Below is a small trained network, with its code and all its weights. Each question gives an input and a class and asks what happens when units are switched off, that is, made to give their printed mean instead of their output.

import numpy as np


def w(rows, s, z=0):
    codes = np.array(rows[::2]) - 128.0
    scale = np.full(codes.shape[1], s)
    scale[-1] = z or s
    return codes * scale


def norm(h):
    return h / np.sqrt((h * h).mean(-1, keepdims=True) + 1e-5)


def f(y):
    return np.maximum(y, 0)


def log_softmax(a):
    a = a - a.max(-1, keepdims=True)
    return a - np.log(np.exp(a).sum(-1, keepdims=True))


def net(x, mask):
    res = np.array(x, float).reshape(1, 4) / 4 @ E
    u = 0
    for l in range(2):
        y = f(norm(res) @ A[l][:, :-1].T + A[l][:, -1])
        res = res + np.where(mask[u : u + 3], y, B[l][:, -1]) @ B[l][:, :-1]
        u += 3
    return log_softmax(norm(res)[-1] @ U[:, :-1].T + U[:, -1])


A, B = {}, {}
E = w([
[99,157,111,145,72,139,168,113,128,139,108],'x0',
[181,58,144,143,19,134,145,205,133,154,125],'x1',
[176,78,188,111,125,177,162,102,139,190,56],'x2',
[145,172,121,182,128,130,10,156,201,181,139],'x3',
],0.011)
A[0] = w([
[86,237,128,131,220,98,148,160,35,156,233,232],'L0N1',
[122,2,69,102,65,200,160,214,172,11,63,58],'L0N2',
[207,171,214,251,180,251,85,113,155,242,70,2],'L0N3',
],0.0043,0.003)
B[0] = w([
[138,140,92,84,98,138,172,108,187,133,113,255],'L0N1',
[154,108,71,113,151,103,52,81,106,70,2,199],'L0N2',
[120,85,50,117,169,48,228,160,158,100,127,229],'L0N3',
],0.011,0.005)
A[1] = w([
[92,111,56,123,87,117,90,160,20,11,158,3],'L1N1',
[141,96,170,111,197,193,177,34,55,225,146,61],'L1N2',
[136,111,188,254,33,133,62,243,140,86,213,84],'L1N3',
],0.007,0.0035)
B[1] = w([
[109,103,174,185,145,147,141,250,216,212,167,226],'L1N1',
[99,198,224,168,122,151,95,118,117,219,159,206],'L1N2',
[58,138,240,200,160,181,132,99,40,161,157,255],'L1N3',
],0.011,0.0043)
U = w([
[77,168,73,89,240,43,226,117,148,106,134,208],'0',
[54,163,208,146,187,226,143,108,81,176,155,202],'1',
[128,24,84,181,108,134,143,204,138,144,135,204],'2',
[210,66,131,45,97,117,146,94,43,115,64,5],'3',
[101,213,15,105,117,99,3,89,174,102,162,1],'4',
],0.011,0.0029)

Each question gives the input, the list of numbers given to net, and the class t.
The units are the neurons (one row each of A and B). Each row of codes is followed by its name. A weight is (code - 128) times the scale printed after its matrix; where a second scale follows, it is the last column's (A, B and U).
mask holds one flag per neuron, layer by layer. A switched-off neuron (its flag False) gives its mean, the last column of its row in B, instead of its output. The means were averaged over made-up inputs and are rounded, as every weight is.
A unit's drop is (log p(t) with every unit on - log p(t) with that unit switched off) / (log p(t) with every unit on - log p(t) with every unit switched off).
The circuit of an input: a set's keep is (log p(t) with only the set's units on - log p(t) with every unit switched off) / (log p(t) with every unit on - log p(t) with every unit switched off). Starting from all 6 units, units are removed one at a time, each time the one whose removal leaves the highest keep (on an exact tie, the one counted first), for as long as the keep stays at least 0.8.
circuit, biggest first: the units of the circuit, biggest drop first
top k neurons: the k neurons with the biggest drops, biggest first
top k neurons in layer l: the k neurons of layer l with the biggest drops, biggest first
drop when u is switched off: that unit's drop, to one decimal
input [7,7,2,-4], class 3: circuit, biggest first : (L0N2)
input [-5,-5,1,-8], class 1: top 2 neurons in layer 0 : (L0N3; L0N2)
input [-4,1,-2,4], class 1: circuit, biggest first : (L1N3; L0N2)
input [2,0,7,2], class 0: top 2 neurons : (L0N3; L1N1)
input [-6,4,-1,-8], class 2: top 3 neurons : (L1N1; L0N1; L0N3)
input [5,-7,8,3], class 0: top 2 neurons : (L0N3; L1N3)
input [-6,-5,0,1], class 4: top 2 neurons in layer 1 : (L1N3; L1N1)
input [6,5,-1,3], class 1: top 2 neurons : (L1N3; L0N1)
input [3,4,2,-1], class 3: top 3 neurons : (L0N2; L1N1; L0N3)
input [-7,-4,1,-2], class 1: top 2 neurons : (L0N3; L1N2)
input [-8,-6,5,-6], class 1: top 2 neurons : (L1N2; L0N3)
input [8,4,-4,2], class 1: top 2 neurons : (L1N3; L0N3)
input [-3,5,6,0], class 3: top 2 neurons : (L1N1; L0N2)
input [-4,-2,6,1], class 0: circuit, biggest first : (L0N3)
input [-8,-4,6,5], class 0: drop when L0N3 is switched off : 1.1
input [-3,-5,4,8], class 0: drop when L0N3 is switched off : 0.9
input [-6,7,-1,8], class 1: drop when L1N2 is switched off : 0.0
